Below are the code and all the weights of a small trained network. Each question names an input and a class and asks about switching units off, where a switched-off unit gives its printed mean instead of its output.

import numpy as np


def w(rows, s, z=0):
    codes = np.array(rows[::2]) - 128.0
    scale = np.full(codes.shape[1], s)
    scale[-1] = z or s
    return codes * scale


def norm(h):
    return h / np.sqrt((h * h).mean(-1, keepdims=True) + 1e-5)


def f(y):
    return y / 2 * (1 + np.tanh(0.7978845608 * (y + 0.044715 * y**3)))


def log_softmax(a):
    a = a - a.max(-1, keepdims=True)
    return a - np.log(np.exp(a).sum(-1, keepdims=True))


def net(x, mask):
    res = np.array(x, float).reshape(1, 6) / 4 @ E
    u = 0
    for l in range(3):
        y = f(norm(res) @ A[l][:, :-1].T + A[l][:, -1])
        res = res + np.where(mask[u : u + 4], y, B[l][:, -1]) @ B[l][:, :-1]
        u += 4
    return log_softmax(norm(res)[-1] @ U[:, :-1].T + U[:, -1])


A, B = {}, {}
E = w([
[146,204,251,203,51,153,171,29,151,113,116,143],'x0',
[124,126,129,139,124,122,129,131,121,126,123,137],'x1',
[128,131,126,135,128,131,121,123,118,122,131,139],'x2',
[116,137,131,128,141,119,120,126,127,141,123,126],'x3',
[119,162,75,82,1,24,37,116,196,93,139,131],'x4',
[210,133,181,124,237,97,97,180,200,72,97,150],'x5',
],0.0048)
A[0] = w([
[94,143,17,84,60,31,41,184,197,104,181,163,29],'0.n1',
[152,193,188,130,46,55,96,43,164,79,132,118,5],'0.n2',
[106,197,253,216,116,206,195,62,147,142,153,176,44],'0.n3',
[49,153,91,170,30,94,141,56,117,104,136,106,28],'0.n4',
],0.0037,0.003)
B[0] = w([
[194,89,135,95,165,132,169,51,59,80,70,80,253],'0.n1',
[58,132,157,182,127,189,167,172,163,132,137,188,198],'0.n2',
[184,80,74,69,153,54,90,92,68,105,109,54,226],'0.n3',
[155,160,106,47,138,136,73,115,144,253,172,124,174],'0.n4',
],0.0053,0.0039)
A[1] = w([
[1,93,45,153,101,206,187,183,62,209,198,134,52],'1.n1',
[115,165,187,176,66,109,109,163,217,46,95,233,3],'1.n2',
[123,147,224,225,105,170,184,91,95,125,120,153,111],'1.n3',
[95,184,152,146,12,106,111,103,183,139,151,143,117],'1.n4',
],0.0043,0.0036)
B[1] = w([
[209,106,182,122,164,44,109,94,184,31,55,96,253],'1.n1',
[93,145,1,178,162,80,217,101,92,78,210,43,183],'1.n2',
[126,95,72,39,98,105,111,121,138,95,114,102,194],'1.n3',
[85,154,150,181,147,171,125,160,163,159,154,153,231],'1.n4',
],0.0068,0.0025)
A[2] = w([
[111,128,123,155,184,176,139,254,139,157,161,209,98],'2.n1',
[131,111,70,107,173,109,119,162,86,109,145,130,127],'2.n2',
[175,103,130,119,185,121,144,136,99,94,106,100,133],'2.n3',
[112,80,63,81,81,157,146,87,14,177,122,85,3],'2.n4',
],0.0063,0.0024)
B[2] = w([
[52,168,49,139,37,173,151,50,168,180,197,118,167],'2.n1',
[128,137,205,177,94,155,158,130,109,143,132,160,190],'2.n2',
[120,128,167,99,96,140,76,176,112,151,103,189,255],'2.n3',
[94,179,95,254,181,93,194,121,238,58,185,80,186],'2.n4',
],0.0074,0.0071)
U = w([
[194,57,172,90,166,121,98,160,95,95,41,158,238],'0',
[115,145,66,177,156,89,174,87,154,78,168,53,2],'1',
[56,160,134,123,54,217,108,141,127,254,177,188,144],'2',
],0.009,0.00056)

Each question gives the input, the list of numbers given to net, and the class t.
The units are the neurons (one row each of A and B). Each row of codes is followed by its name. A weight is (code - 128) times the scale printed after its matrix; where a second scale follows, it is the last column's (A, B and U).
mask holds one flag per neuron, layer by layer. A switched-off neuron (its flag False) gives its mean, the last column of its row in B, instead of its output. The means were averaged over made-up inputs and are rounded, as every weight is.
A unit's drop is (log p(t) with every unit on - log p(t) with that unit switched off) / (log p(t) with every unit on - log p(t) with every unit switched off).
The circuit of an input: a set's keep is (log p(t) with only the set's units on - log p(t) with every unit switched off) / (log p(t) with every unit on - log p(t) with every unit switched off). Starting from all 12 units, units are removed one at a time, each time the one whose removal leaves the highest keep (on an exact tie, the one counted first), for as long as the keep stays at least 0.8.
circuit, biggest first: the units of the circuit, biggest drop first
most important unit: the unit with the biggest drop
top k neurons: the k neurons with the biggest drops, biggest first
k most important neurons of layer l: the k neurons of layer l with the biggest drops, biggest first
drop of u: that unit's drop, to one decimal
input [-5,3,6,2,-4,1], class 2: top 2 neurons -> [2.n1 1.n3]
input [4,-8,-7,2,-3,1], class 0: circuit, biggest first -> [2.n3 0.n3]
input [0,5,-2,-7,-4,4], class 2: most important unit -> 1.n1
input [-1,-8,-1,2,-8,-6], class 0: top 2 neurons -> [1.n1 0.n1]
input [0,-3,-8,-2,5,-7], class 1: top 2 neurons -> [0.n1 2.n4]
input [-7,2,4,6,0,5], class 2: circuit, biggest first -> [1.n1 2.n1]
input [-5,3,1,0,1,-5], class 1: top 2 neurons -> [2.n4 0.n2]
input [-1,-2,8,4,-7,7], class 2: circuit, biggest first -> [2.n1 1.n1]
input [0,4,-4,-7,8,-8], class 1: top 4 neurons -> [0.n1 2.n4 2.n3 2.n2]
input [-3,5,0,-2,0,-7], class 0: top 2 neurons -> [1.n1 0.n3]
input [-5,-8,0,0,0,-2], class 0: top 3 neurons -> [0.n3 1.n1 2.n1]
input [-7,-2,-3,-2,0,-7], class 0: 2 most important neurons of layer 2 -> [2.n1 2.n3]
input [2,-5,-6,-6,7,8], class 1: 2 most important neurons of layer 0 -> [0.n3 0.n2]
input [2,-1,6,-4,-4,-4], class 1: top 2 neurons -> [2.n4 0.n3]
input [6,-8,-4,2,-5,-3], class 1: most important neuron of layer 2 -> [2.n4]
input [-8,-1,-8,-5,-1,2], class 2: top 3 neurons -> [2.n1 1.n1 0.n3]
input [-8,4,-5,1,-7,-5], class 0: drop of 1.n1 -> 5.5
input [-6,-3,-2,4,-2,2], class 2: drop of 2.n1 -> 0.2
input [2,3,0,0,-3,-8], class 1: drop of 2.n4 -> 0.1
input [3,1,-4,-6,-1,-4], class 1: most important unit -> 0.n3
